Here is a tiny trained network, its code and every weight. The questions are about switching its units off for an input and a class, where a switched-off unit gives its printed mean instead of its output.

import numpy as np


def w(rows, s, z=0):
    codes = np.array(rows[::2]) - 128.0
    scale = np.full(codes.shape[1], s)
    scale[-1] = z or s
    return codes * scale


def f(y):
    return y / 2 * (1 + np.tanh(0.7978845608 * (y + 0.044715 * y**3)))


def log_softmax(a):
    a = a - a.max(-1, keepdims=True)
    return a - np.log(np.exp(a).sum(-1, keepdims=True))


def net(x, mask):
    res = np.array(x, float).reshape(1, 6) / 4 @ E
    y = f(res @ A[0][:, :-1].T + A[0][:, -1])
    res = res + np.where(mask, y, B[0][:, -1]) @ B[0][:, :-1]
    return log_softmax(res[-1] @ U[:, :-1].T + U[:, -1])


A, B = {}, {}
E = w([
[115,133,112,38,114,128,99,190,94,247,137],'x0',
[127,131,123,127,128,132,128,127,125,127,122],'x1',
[152,95,109,121,135,230,100,145,199,124,162],'x2',
[131,131,130,131,127,125,128,132,131,130,129],'x3',
[127,122,134,129,126,128,133,129,130,133,128],'x4',
[133,214,141,109,57,149,177,104,119,120,222],'x5',
],0.016)
A[0] = w([
[120,94,119,114,138,144,96,146,152,149,126,107],'neuron 0',
[131,108,118,130,138,188,104,141,175,130,157,143],'neuron 1',
[138,152,130,165,109,136,180,83,142,84,164,124],'neuron 2',
[125,175,124,58,69,147,150,153,104,173,187,78],'neuron 3',
[109,155,142,134,112,38,141,120,80,123,103,246],'neuron 4',
[115,84,96,97,168,105,74,194,114,195,82,142],'neuron 5',
[152,103,115,117,140,252,92,155,208,120,163,163],'neuron 6',
[139,164,135,156,89,145,174,85,134,97,167,145],'neuron 7',
[134,79,128,196,179,114,121,107,159,72,68,196],'neuron 8',
],0.012,0.011)
B[0] = w([
[156,122,105,148,87,165,73,129,111,96,96,157],'neuron 0',
[169,122,108,142,93,191,90,129,143,105,124,178],'neuron 1',
[119,177,177,58,71,157,177,183,151,70,114,189],'neuron 2',
[138,101,33,226,185,83,89,47,139,208,158,202],'neuron 3',
[37,162,161,134,172,5,182,121,121,136,98,237],'neuron 4',
[111,102,185,74,91,127,88,190,47,83,52,221],'neuron 5',
[242,104,92,128,71,254,88,142,166,124,160,224],'neuron 6',
[110,166,174,80,115,134,183,147,180,94,163,192],'neuron 7',
[137,104,58,208,204,107,115,68,148,220,196,251],'neuron 8',
],0.0099,0.023)
U = w([
[77,128,71,216,237,41,145,42,122,231,155,252],'0',
[191,83,25,221,142,179,61,66,175,216,211,105],'1',
[59,187,238,46,101,79,208,126,149,27,140,125],'2',
[175,145,166,35,46,224,163,165,184,23,177,12],'3',
[51,100,254,13,128,79,111,189,50,116,40,117],'4',
[180,85,134,58,19,204,53,190,86,42,47,75],'5',
],0.0068,0.003)

Each question gives the input, the list of numbers given to net, and the class t.
The units are the neurons (one row each of A and B). Each row of codes is followed by its name. A weight is (code - 128) times the scale printed after its matrix; where a second scale follows, it is the last column's (A, B and U).
mask holds one flag per neuron, in row order. A switched-off neuron (its flag False) gives its mean, the last column of its row in B, instead of its output. The means were averaged over made-up inputs and are rounded, as every weight is.
A unit's drop is (log p(t) with every unit on - log p(t) with that unit switched off) / (log p(t) with every unit on - log p(t) with every unit switched off).
The circuit of an input: a set's keep is (log p(t) with only the set's units on - log p(t) with every unit switched off) / (log p(t) with every unit on - log p(t) with every unit switched off). Starting from all 9 units, units are removed one at a time, each time the one whose removal leaves the highest keep (on an exact tie, the one counted first), for as long as the keep stays at least 0.8.
units of the circuit, in order: the units of the circuit, biggest drop first
unit that matters most: the unit with the biggest drop
top k neurons: the k neurons with the biggest drops, biggest first
drop when u is switched off: that unit's drop, to one decimal
input [-7,8,2,0,1,1], class 3: unit that matters most : neuron 2
input [-5,-1,8,3,-5,1], class 3: top 3 neurons : [neuron 3; neuron 2; neuron 7]
input [-6,-1,2,5,6,1], class 3: top 3 neurons : [neuron 2; neuron 3; neuron 7]
input [0,-8,-1,6,-7,5], class 2: top 4 neurons : [neuron 8; neuron 7; neuron 2; neuron 6]
input [0,-6,-8,4,8,5], class 2: top 2 neurons : [neuron 8; neuron 7]
input [0,4,0,6,7,3], class 2: units of the circuit, in order : [neuron 8; neuron 6]
input [-8,-7,-1,-8,8,1], class 2: top 2 neurons : [neuron 2; neuron 3]
input [0,-3,4,-8,0,8], class 3: top 2 neurons : [neuron 8; neuron 2]
input [7,4,-1,-3,-1,6], class 0: top 2 neurons : [neuron 6; neuron 3]
input [5,-3,8,3,6,-1], class 5: top 2 neurons : [neuron 8; neuron 5]
input [-5,7,0,-3,3,1], class 2: top 4 neurons : [neuron 3; neuron 2; neuron 6; neuron 7]
input [1,-4,3,3,4,-4], class 5: top 2 neurons : [neuron 3; neuron 5]
input [6,2,0,-4,-6,0], class 4: top 2 neurons : [neuron 8; neuron 5]
input [4,6,0,7,-4,5], class 0: units of the circuit, in order : [neuron 6]
input [0,-3,1,5,0,1], class 3: top 4 neurons : [neuron 8; neuron 3; neuron 4; neuron 5]
input [1,-8,8,-4,-2,-7], class 5: top 2 neurons : [neuron 5; neuron 3]
input [1,-8,-4,-6,0,-5], class 4: top 2 neurons : [neuron 5; neuron 3]
input [6,0,1,8,-2,-1], class 5: drop when neuron 5 is switched off : 0.6
input [-7,-5,1,1,3,8], class 3: drop when neuron 1 is switched off : 0.0
input [-6,6,7,-6,4,2], class 3: unit that matters most : neuron 2
input [6,3,1,-4,0,0], class 5: drop when neuron 4 is switched off : 0.3
input [4,4,3,6,7,0], class 5: drop when neuron 8 is switched off : 1.4
